Below is a small trained network, with its code and all its weights. Each question gives an input and a class and asks what happens when units are switched off, that is, made to give their printed mean instead of their output.

import numpy as np


def w(rows, s, z=0):
    codes = np.array(rows[::2]) - 128.0
    scale = np.full(codes.shape[1], s)
    scale[-1] = z or s
    return codes * scale


def norm(h):
    return h / np.sqrt((h * h).mean(-1, keepdims=True) + 1e-5)


def f(y):
    return y / 2 * (1 + np.tanh(0.7978845608 * (y + 0.044715 * y**3)))


def log_softmax(a):
    a = a - a.max(-1, keepdims=True)
    return a - np.log(np.exp(a).sum(-1, keepdims=True))


def net(x, mask):
    res = np.array(x, float).reshape(1, 5) / 4 @ E
    u = 0
    for l in range(4):
        y = f(norm(res) @ A[l][:, :-1].T + A[l][:, -1])
        res = res + np.where(mask[u : u + 5], y, B[l][:, -1]) @ B[l][:, :-1]
        u += 5
    return log_softmax(norm(res)[-1] @ U[:, :-1].T + U[:, -1])


A, B = {}, {}
E = w([
[141,107,144,209,110],'x0',
[124,115,192,69,66],'x1',
[157,74,130,128,178],'x2',
[248,170,152,120,96],'x3',
[183,62,41,145,99],'x4',
],0.015)
A[0] = w([
[102,81,197,59,2,21],'L0N0',
[97,207,160,92,241,67],'L0N1',
[108,131,188,38,56,3],'L0N2',
[175,69,114,40,250,68],'L0N3',
[92,21,7,126,200,93],'L0N4',
],0.0095,0.0054)
B[0] = w([
[130,70,196,60,22,184],'L0N0',
[91,182,54,152,180,200],'L0N1',
[86,78,192,42,104,167],'L0N2',
[129,185,190,77,223,184],'L0N3',
[91,241,79,209,249,254],'L0N4',
],0.011,0.0052)
A[1] = w([
[125,109,176,133,178,216],'L1N0',
[92,218,119,118,85,2],'L1N1',
[145,134,140,5,113,43],'L1N2',
[34,151,95,105,157,190],'L1N3',
[147,129,129,33,160,129],'L1N4',
],0.015,0.0057)
B[1] = w([
[55,124,139,237,145,195],'L1N0',
[152,222,188,146,151,148],'L1N1',
[88,75,213,65,143,193],'L1N2',
[211,252,129,206,139,254],'L1N3',
[121,73,194,80,176,185],'L1N4',
],0.012,0.0084)
A[2] = w([
[182,98,103,105,108,135],'L2N0',
[98,8,148,218,200,117],'L2N1',
[122,214,104,19,219,109],'L2N2',
[73,115,178,123,112,2],'L2N3',
[139,168,35,168,54,93],'L2N4',
],0.011,0.0089)
B[2] = w([
[137,81,67,165,145,151],'L2N0',
[81,249,158,212,243,195],'L2N1',
[147,110,99,220,213,254],'L2N2',
[174,173,159,47,114,120],'L2N3',
[105,81,138,144,62,189],'L2N4',
],0.011,0.0048)
A[3] = w([
[179,103,132,74,249,154],'L3N0',
[165,181,198,101,132,123],'L3N1',
[72,129,174,115,103,2],'L3N2',
[117,141,177,153,77,29],'L3N3',
[164,149,141,106,117,122],'L3N4',
],0.016,0.007)
B[3] = w([
[47,212,132,235,248,254],'L3N0',
[68,178,56,136,122,222],'L3N1',
[67,114,57,70,104,146],'L3N2',
[161,200,92,96,154,139],'L3N3',
[128,113,64,105,170,139],'L3N4',
],0.013,0.0067)
U = w([
[134,182,99,213,226,240],'0',
[240,100,46,161,41,2],'1',
[88,93,219,2,61,76],'2',
],0.018,0.0084)

Each question gives the input, the list of numbers given to net, and the class t.
The units are the neurons (one row each of A and B). Each row of codes is followed by its name. A weight is (code - 128) times the scale printed after its matrix; where a second scale follows, it is the last column's (A, B and U).
mask holds one flag per neuron, layer by layer. A switched-off neuron (its flag False) gives its mean, the last column of its row in B, instead of its output. The means were averaged over made-up inputs and are rounded, as every weight is.
A unit's drop is (log p(t) with every unit on - log p(t) with that unit switched off) / (log p(t) with every unit on - log p(t) with every unit switched off).
unit that matters most: the unit with the biggest drop
k most important neurons: the k neurons with the biggest drops, biggest first
k most important neurons of layer l: the k neurons of layer l with the biggest drops, biggest first
drop of u: that unit's drop, to one decimal
input [7,6,2,-2,2], class 2: unit that matters most -> L0N0
input [8,0,-8,8,-2], class 1: 2 most important neurons -> L3N0; L0N4
input [-1,2,-1,6,-2], class 2: 2 most important neurons -> L0N4; L1N3
input [5,6,-4,4,3], class 2: 2 most important neurons -> L0N0; L1N3
input [0,-7,-4,3,-1], class 1: 2 most important neurons of layer 3 -> L3N0; L3N1
input [2,0,0,4,-1], class 1: 3 most important neurons -> L3N0; L0N4; L0N3
input [0,5,6,5,-3], class 2: 2 most important neurons of layer 0 -> L0N4; L0N0
input [1,2,-2,7,-2], class 2: 2 most important neurons of layer 0 -> L0N4; L0N1
input [8,6,-2,2,3], class 1: drop of L1N2 -> 0.1
input [6,4,1,3,-7], class 2: drop of L1N3 -> 0.4
input [-6,5,-6,-3,2], class 2: drop of L3N3 -> 0.0
